Below are the code and all the weights of a small trained network. Each question names an input and a class and asks about switching units off, where a switched-off unit gives its printed mean instead of its output.

import numpy as np


def w(rows, s, z=0):
    codes = np.array(rows[::2]) - 128.0
    scale = np.full(codes.shape[1], s)
    scale[-1] = z or s
    return codes * scale


def norm(h):
    return h / np.sqrt((h * h).mean(-1, keepdims=True) + 1e-5)


def f(y):
    return np.maximum(y, 0)


def log_softmax(a):
    a = a - a.max(-1, keepdims=True)
    return a - np.log(np.exp(a).sum(-1, keepdims=True))


def net(x, mask):
    res = np.array(x, float).reshape(1, 3) / 4 @ E
    u = 0
    for l in range(2):
        y = f(norm(res) @ A[l][:, :-1].T + A[l][:, -1])
        res = res + np.where(mask[u : u + 10], y, B[l][:, -1]) @ B[l][:, :-1]
        u += 10
    return log_softmax(norm(res)[-1] @ U[:, :-1].T + U[:, -1])


A, B = {}, {}
E = w([
[193,163,166,83],'x0',
[52,63,157,56],'x1',
[100,204,2,173],'x2',
],0.0046)
A[0] = w([
[74,78,166,140,67],'0.n1',
[226,165,171,119,58],'0.n2',
[122,153,144,50,71],'0.n3',
[144,186,48,171,81],'0.n4',
[153,61,203,165,137],'0.n5',
[125,112,138,193,2],'0.n6',
[97,2,132,125,38],'0.n7',
[101,115,142,250,144],'0.n8',
[124,179,36,98,60],'0.n9',
[92,79,179,126,159],'0.n10',
],0.0066,0.0028)
B[0] = w([
[76,118,151,149,193],'0.n1',
[207,1,143,67,204],'0.n2',
[136,103,52,165,173],'0.n3',
[80,128,173,215,238],'0.n4',
[119,177,17,183,253],'0.n5',
[172,223,80,134,136],'0.n6',
[44,37,199,158,219],'0.n7',
[154,182,56,229,215],'0.n8',
[92,202,72,150,212],'0.n9',
[40,119,108,155,243],'0.n10',
],0.0052,0.0033)
A[1] = w([
[27,151,146,2,131],'1.n1',
[59,93,175,102,114],'1.n2',
[27,102,122,77,106],'1.n3',
[212,212,241,48,90],'1.n4',
[16,52,216,112,110],'1.n5',
[212,77,141,71,112],'1.n6',
[30,73,124,120,143],'1.n7',
[4,141,146,133,5],'1.n8',
[108,74,41,185,187],'1.n9',
[161,64,191,111,95],'1.n10',
],0.006,0.0022)
B[1] = w([
[73,151,219,140,199],'1.n1',
[92,80,190,183,198],'1.n2',
[162,139,218,117,214],'1.n3',
[16,84,47,10,159],'1.n4',
[126,46,136,233,254],'1.n5',
[138,112,70,65,178],'1.n6',
[160,77,156,86,239],'1.n7',
[253,104,142,67,203],'1.n8',
[123,159,203,97,250],'1.n9',
[114,177,74,141,176],'1.n10',
],0.0057,0.0047)
U = w([
[84,230,101,203,206],'0',
[197,100,130,128,28],'1',
[190,134,159,163,2],'2',
[76,190,193,40,66],'3',
[95,24,236,153,203],'4',
[177,88,101,3,141],'5',
],0.014,0.0061)

Each question gives the input, the list of numbers given to net, and the class t.
The units are the neurons (one row each of A and B). Each row of codes is followed by its name. A weight is (code - 128) times the scale printed after its matrix; where a second scale follows, it is the last column's (A, B and U).
mask holds one flag per neuron, layer by layer. A switched-off neuron (its flag False) gives its mean, the last column of its row in B, instead of its output. The means were averaged over made-up inputs and are rounded, as every weight is.
A unit's drop is (log p(t) with every unit on - log p(t) with that unit switched off) / (log p(t) with every unit on - log p(t) with every unit switched off).
most important unit: the unit with the biggest drop
top k neurons: the k neurons with the biggest drops, biggest first
k most important neurons of layer l: the k neurons of layer l with the biggest drops, biggest first
drop of u: that unit's drop, to one decimal
input [6,7,4], class 3: top 2 neurons -> 0.n7, 1.n5
input [-7,-2,-3], class 0: top 3 neurons -> 0.n8, 0.n5, 0.n6
input [8,-4,3], class 5: 2 most important neurons of layer 0 -> 0.n2, 0.n5
input [-5,-5,-7], class 0: most important unit -> 0.n5
input [1,1,1], class 3: top 4 neurons -> 1.n5, 0.n8, 0.n5, 1.n9
input [7,-3,3], class 5: 3 most important neurons of layer 0 -> 0.n2, 0.n5, 0.n8
input [8,4,-3], class 5: 2 most important neurons of layer 0 -> 0.n7, 0.n4
input [-4,-6,-4], class 0: 2 most important neurons of layer 0 -> 0.n8, 0.n5
input [-4,-8,-7], class 2: drop of 0.n2 -> 0.4
input [7,3,-2], class 5: drop of 0.n7 -> 0.2
